Below is a small trained network, with its code and all its weights. Each question gives an input and a target symbol and asks what happens when units are switched off, that is, made to give their printed mean instead of their output.

import numpy as np


def w(rows, s, z=0):
    codes = np.array(rows[::2]) - 128.0
    scale = np.full(codes.shape[1], s)
    scale[-1] = z or s
    return codes * scale


def norm(h):
    return h / np.sqrt((h * h).mean(-1, keepdims=True) + 1e-5)


def f(y):
    return y / 2 * (1 + np.tanh(0.7978845608 * (y + 0.044715 * y**3)))


def softmax(a):
    e = np.exp(a - a.max(-1, keepdims=True))
    return e / e.sum(-1, keepdims=True)


def log_softmax(a):
    a = a - a.max(-1, keepdims=True)
    return a - np.log(np.exp(a).sum(-1, keepdims=True))


def net(x, mask):
    ids = ['ΛΨβεζηθμ'.index(c) for c in x.split()]
    T = len(ids)
    res = E[ids] + P[:T]
    u = 0
    for l in range(2):
        r = norm(res)
        for j in range(2):
            rows = slice(2 * j, 2 * j + 2)
            q, k, v = (r @ M[l][rows].T for M in (Q, K, V))
            z = softmax(np.where(np.tri(T) > 0, q @ k.T / 2**0.5, -1e9)) @ v
            o = O[l][rows]
            res = res + np.where(mask[u + j], z, o[:, -1]) @ o[:, :-1]
        u += 2
        y = f(norm(res) @ A[l][:, :-1].T + A[l][:, -1])
        res = res + np.where(mask[u : u + 8], y, B[l][:, -1]) @ B[l][:, :-1]
        u += 8
    return log_softmax(norm(res)[-1] @ U[:, :-1].T + U[:, -1])


Q, K, V, O, A, B = {}, {}, {}, {}, {}, {}
E = w([
[193,152,155,65],'Λ',
[80,67,160,46],'Ψ',
[91,117,254,169],'β',
[104,144,126,144],'ε',
[177,109,99,104],'ζ',
[141,185,150,80],'η',
[132,152,108,20],'θ',
[97,112,99,147],'μ',
],0.022)
P = w([
[211,116,200,133],'0',
[155,130,95,130],'1',
[63,46,137,133],'2',
[152,129,105,144],'3',
[103,79,163,101],'4',
[154,146,125,153],'5',
[82,141,210,55],'6',
[162,131,111,130],'7',
[26,128,191,182],'8',
[149,134,111,144],'9',
[9,151,208,180],'10',
],0.011)
Q[0] = w([
[32,156,62,124],'L0H1',
[213,100,52,2],'L0H1',
[207,51,252,7],'L0H2',
[141,144,97,78],'L0H2',
],0.0074)
K[0] = w([
[102,115,110,205],'L0H1',
[106,132,175,2],'L0H1',
[163,125,216,118],'L0H2',
[158,230,120,127],'L0H2',
],0.0099)
V[0] = w([
[142,147,90,253],'L0H1',
[87,114,99,191],'L0H1',
[43,190,132,138],'L0H2',
[92,67,13,62],'L0H2',
],0.0073)
O[0] = w([
[191,179,187,2,2],'L0H1',
[134,77,60,114,34],'L0H1',
[190,192,150,96,129],'L0H2',
[157,167,148,54,5],'L0H2',
],0.0091,0.0033)
A[0] = w([
[114,138,95,105,13],'L0N1',
[54,2,177,75,201],'L0N2',
[199,154,137,78,27],'L0N3',
[121,84,156,98,252],'L0N4',
[204,114,103,122,232],'L0N5',
[187,101,113,149,18],'L0N6',
[58,136,64,90,53],'L0N7',
[168,63,97,176,121],'L0N8',
],0.009,0.0024)
B[0] = w([
[194,1,176,62,108],'L0N1',
[93,142,185,214,254],'L0N2',
[125,119,154,69,140],'L0N3',
[94,199,146,167,179],'L0N4',
[117,168,121,162,144],'L0N5',
[183,148,165,108,110],'L0N6',
[197,54,135,114,150],'L0N7',
[137,170,154,136,152],'L0N8',
],0.0099,0.0043)
Q[1] = w([
[220,90,27,115],'L1H1',
[72,1,57,102],'L1H1',
[111,201,150,190],'L1H2',
[128,96,36,131],'L1H2',
],0.0068)
K[1] = w([
[209,161,199,126],'L1H1',
[40,3,94,48],'L1H1',
[109,141,42,208],'L1H2',
[133,11,195,251],'L1H2',
],0.0048)
V[1] = w([
[71,113,209,155],'L1H1',
[38,33,153,160],'L1H1',
[179,133,177,96],'L1H2',
[200,255,99,4],'L1H2',
],0.0084)
O[1] = w([
[147,112,197,166,253],'L1H1',
[140,158,129,201,170],'L1H1',
[111,83,212,75,101],'L1H2',
[117,138,98,254,49],'L1H2',
],0.006,0.0048)
A[1] = w([
[118,128,199,144,87],'L1N1',
[86,83,140,143,223],'L1N2',
[79,188,208,151,115],'L1N3',
[123,189,132,149,178],'L1N4',
[45,196,148,115,253],'L1N5',
[136,122,178,115,67],'L1N6',
[192,123,166,146,184],'L1N7',
[119,156,10,159,246],'L1N8',
],0.011,0.003)
B[1] = w([
[167,36,176,116,176],'L1N1',
[137,105,255,179,160],'L1N2',
[128,130,48,190,252],'L1N3',
[27,178,121,50,187],'L1N4',
[11,3,140,148,237],'L1N5',
[158,157,143,188,135],'L1N6',
[183,192,152,154,148],'L1N7',
[178,52,68,134,151],'L1N8',
],0.0064,0.011)
U = w([
[163,119,246,175,250],'Λ',
[112,98,189,140,154],'Ψ',
[49,169,68,152,71],'β',
[70,209,182,82,206],'ε',
[174,154,86,179,167],'ζ',
[165,54,146,104,103],'η',
[147,131,148,96,197],'θ',
[142,225,141,173,39],'μ',
],0.012,0.0018)

Each question gives the input, a string of symbols that net reads in full, and the target symbol t.
The units are the heads (2 rows each of Q, K, V and O) and the neurons (one row each of A and B). Each row of codes is followed by its name. A weight is (code - 128) times the scale printed after its matrix; where a second scale follows, it is the last column's (O, A, B and U).
mask holds one flag per unit, layer by layer, with each layer's heads first. A switched-off unit (its flag False) gives its mean, the last column of its rows in O or B, instead of its output. The means were averaged over made-up inputs and are rounded, as every weight is.
A unit's drop is (log p(t) with every unit on - log p(t) with that unit switched off) / (log p(t) with every unit on - log p(t) with every unit switched off).
The circuit of an input: a set's keep is (log p(t) with only the set's units on - log p(t) with every unit switched off) / (log p(t) with every unit on - log p(t) with every unit switched off). Starting from the 12 units with the biggest drops (on a tie, the unit counted first), units are removed one at a time, each time the one whose removal leaves the highest keep (on an exact tie, the one counted first), for as long as the keep stays at least 0.8.
circuit, biggest first: the units of the circuit, biggest drop first
most important unit: the unit with the biggest drop
top k neurons: the k neurons with the biggest drops, biggest first
top k neurons in layer l: the k neurons of layer l with the biggest drops, biggest first
heads that matter: for each layer, one digit per head in row order, 1 if its drop is at least 0.15 and else 0, layers parted by /
drop of u: that unit's drop, to one decimal
input η η ε, target Λ: heads that matter	11 / 00
input η η η Ψ ζ η, target β: most important unit	L0N2
input β η μ η η ε, target ε: circuit, biggest first	(L0H1, L0H2)
input ε ζ θ Λ, target ζ: top 2 neurons in layer 1	(L1N5, L1N8)
input ζ μ η η θ, target Λ: circuit, biggest first	(L0N7, L0H1, L1N2, L1N5)
input β η η η Ψ ε, target ε: heads that matter	10 / 00
input θ ε μ, target Λ: heads that matter	10 / 00
input η η θ, target Λ: top 2 neurons	(L0N7, L1N2)
input Ψ Ψ ζ, target Λ: heads that matter	00 / 01
input η η μ ε η θ, target η: top 2 neurons in layer 1	(L1N3, L1N4)
input θ ζ ε, target Λ: top 2 neurons	(L0N7, L1N2)
input μ η ε θ, target η: top 2 neurons in layer 0	(L0N7, L0N1)
input ε ε μ, target Λ: drop of L0H1	0.2
input Λ η ε Λ, target μ: drop of L0N4	0.0
input ζ ζ η ε η η, target β: drop of L0H1	0.1
input ε η ζ, target Λ: drop of L1H2	0.1
